Below is a small trained network, with its code and all its weights. Each question gives an input and a class and asks what happens when units are switched off, that is, made to give their printed mean instead of their output.

import numpy as np


def w(rows, s, z=0):
    codes = np.array(rows[::2]) - 128.0
    scale = np.full(codes.shape[1], s)
    scale[-1] = z or s
    return codes * scale


def f(y):
    return np.maximum(y, 0)


def log_softmax(a):
    a = a - a.max(-1, keepdims=True)
    return a - np.log(np.exp(a).sum(-1, keepdims=True))


def net(x, mask):
    res = np.array(x, float).reshape(1, 2) / 4 @ E
    y = f(res @ A[0][:, :-1].T + A[0][:, -1])
    res = res + np.where(mask, y, B[0][:, -1]) @ B[0][:, :-1]
    return log_softmax(res[-1] @ U[:, :-1].T + U[:, -1])


A, B = {}, {}
E = w([
[162,94,207,54,20,122,97,181,205],'x0',
[185,209,193,180,176,46,254,181,141],'x1',
],0.0075)
A[0] = w([
[88,145,89,201,212,150,128,37,27,138],'N0',
[214,223,189,214,173,5,239,238,140,122],'N1',
[42,129,68,135,231,138,134,111,58,77],'N2',
[103,101,131,107,115,131,50,44,110,238],'N3',
[138,63,204,40,59,135,141,199,177,139],'N4',
[212,69,191,60,58,107,70,228,186,142],'N5',
[145,51,160,55,65,129,126,199,254,62],'N6',
[27,70,49,116,96,243,15,19,119,125],'N7',
[35,3,48,64,103,245,52,92,116,68],'N8',
[84,124,83,193,158,142,172,38,27,74],'N9',
[86,120,86,162,135,103,153,124,35,254],'N10',
],0.0047,0.0064)
B[0] = w([
[197,170,172,108,75,177,97,76,91,205],'N0',
[216,69,81,159,129,233,181,190,148,255],'N1',
[179,134,176,165,56,88,121,36,36,170],'N2',
[130,116,98,66,190,185,140,190,158,228],'N3',
[152,173,178,113,70,147,96,79,109,205],'N4',
[174,180,164,100,93,134,109,98,63,218],'N5',
[181,135,209,183,9,78,117,60,18,181],'N6',
[188,86,98,149,109,212,179,165,142,241],'N7',
[216,34,111,229,70,179,208,161,134,217],'N8',
[214,151,206,232,13,96,118,47,26,170],'N9',
[108,191,114,1,125,173,52,146,129,230],'N10',
],0.0071,0.008)
U = w([
[165,42,100,184,127,162,225,212,147,68],'0',
[142,193,200,135,86,114,61,1,69,66],'1',
[92,193,105,19,174,141,51,193,172,255],'2',
[11,90,123,162,195,26,109,107,143,40],'3',
[8,52,122,215,155,38,116,76,163,39],'4',
[18,60,121,190,162,48,121,37,221,41],'5',
],0.0091,0.0079)

Each question gives the input, the list of numbers given to net, and the class t.
The units are the neurons (one row each of A and B). Each row of codes is followed by its name. A weight is (code - 128) times the scale printed after its matrix; where a second scale follows, it is the last column's (A, B and U).
mask holds one flag per neuron, in row order. A switched-off neuron (its flag False) gives its mean, the last column of its row in B, instead of its output. The means were averaged over made-up inputs and are rounded, as every weight is.
A unit's drop is (log p(t) with every unit on - log p(t) with that unit switched off) / (log p(t) with every unit on - log p(t) with every unit switched off).
The circuit of an input: a set's keep is (log p(t) with only the set's units on - log p(t) with every unit switched off) / (log p(t) with every unit on - log p(t) with every unit switched off). Starting from all 11 units, units are removed one at a time, each time the one whose removal leaves the highest keep (on an exact tie, the one counted first), for as long as the keep stays at least 0.8.
units of the circuit, in order: the units of the circuit, biggest drop first
top k neurons: the k neurons with the biggest drops, biggest first
drop of u: that unit's drop, to one decimal
input [6,-3], class 1: units of the circuit, in order -> N6
input [8,-8], class 0: top 3 neurons -> N8; N7; N3
input [3,-2], class 2: units of the circuit, in order -> N9; N2; N1
input [-2,-3], class 2: units of the circuit, in order -> N1; N6; N3
input [1,-5], class 0: top 2 neurons -> N8; N7
input [-3,-1], class 2: units of the circuit, in order -> N6; N8
input [-6,-8], class 0: top 2 neurons -> N8; N7
input [-2,3], class 2: top 2 neurons -> N8; N7
input [2,-2], class 2: top 2 neurons -> N1; N9
input [4,-5], class 0: top 2 neurons -> N8; N7
input [5,-2], class 1: top 2 neurons -> N6; N1
input [-8,-8], class 0: top 3 neurons -> N7; N8; N3
input [-2,-5], class 0: drop of N8 -> 0.6
input [7,-7], class 0: drop of N10 -> 0.3
input [8,-5], class 1: drop of N6 -> 0.5
input [-7,5], class 1: drop of N9 -> 0.2
input [-5,2], class 1: top neuron -> N9
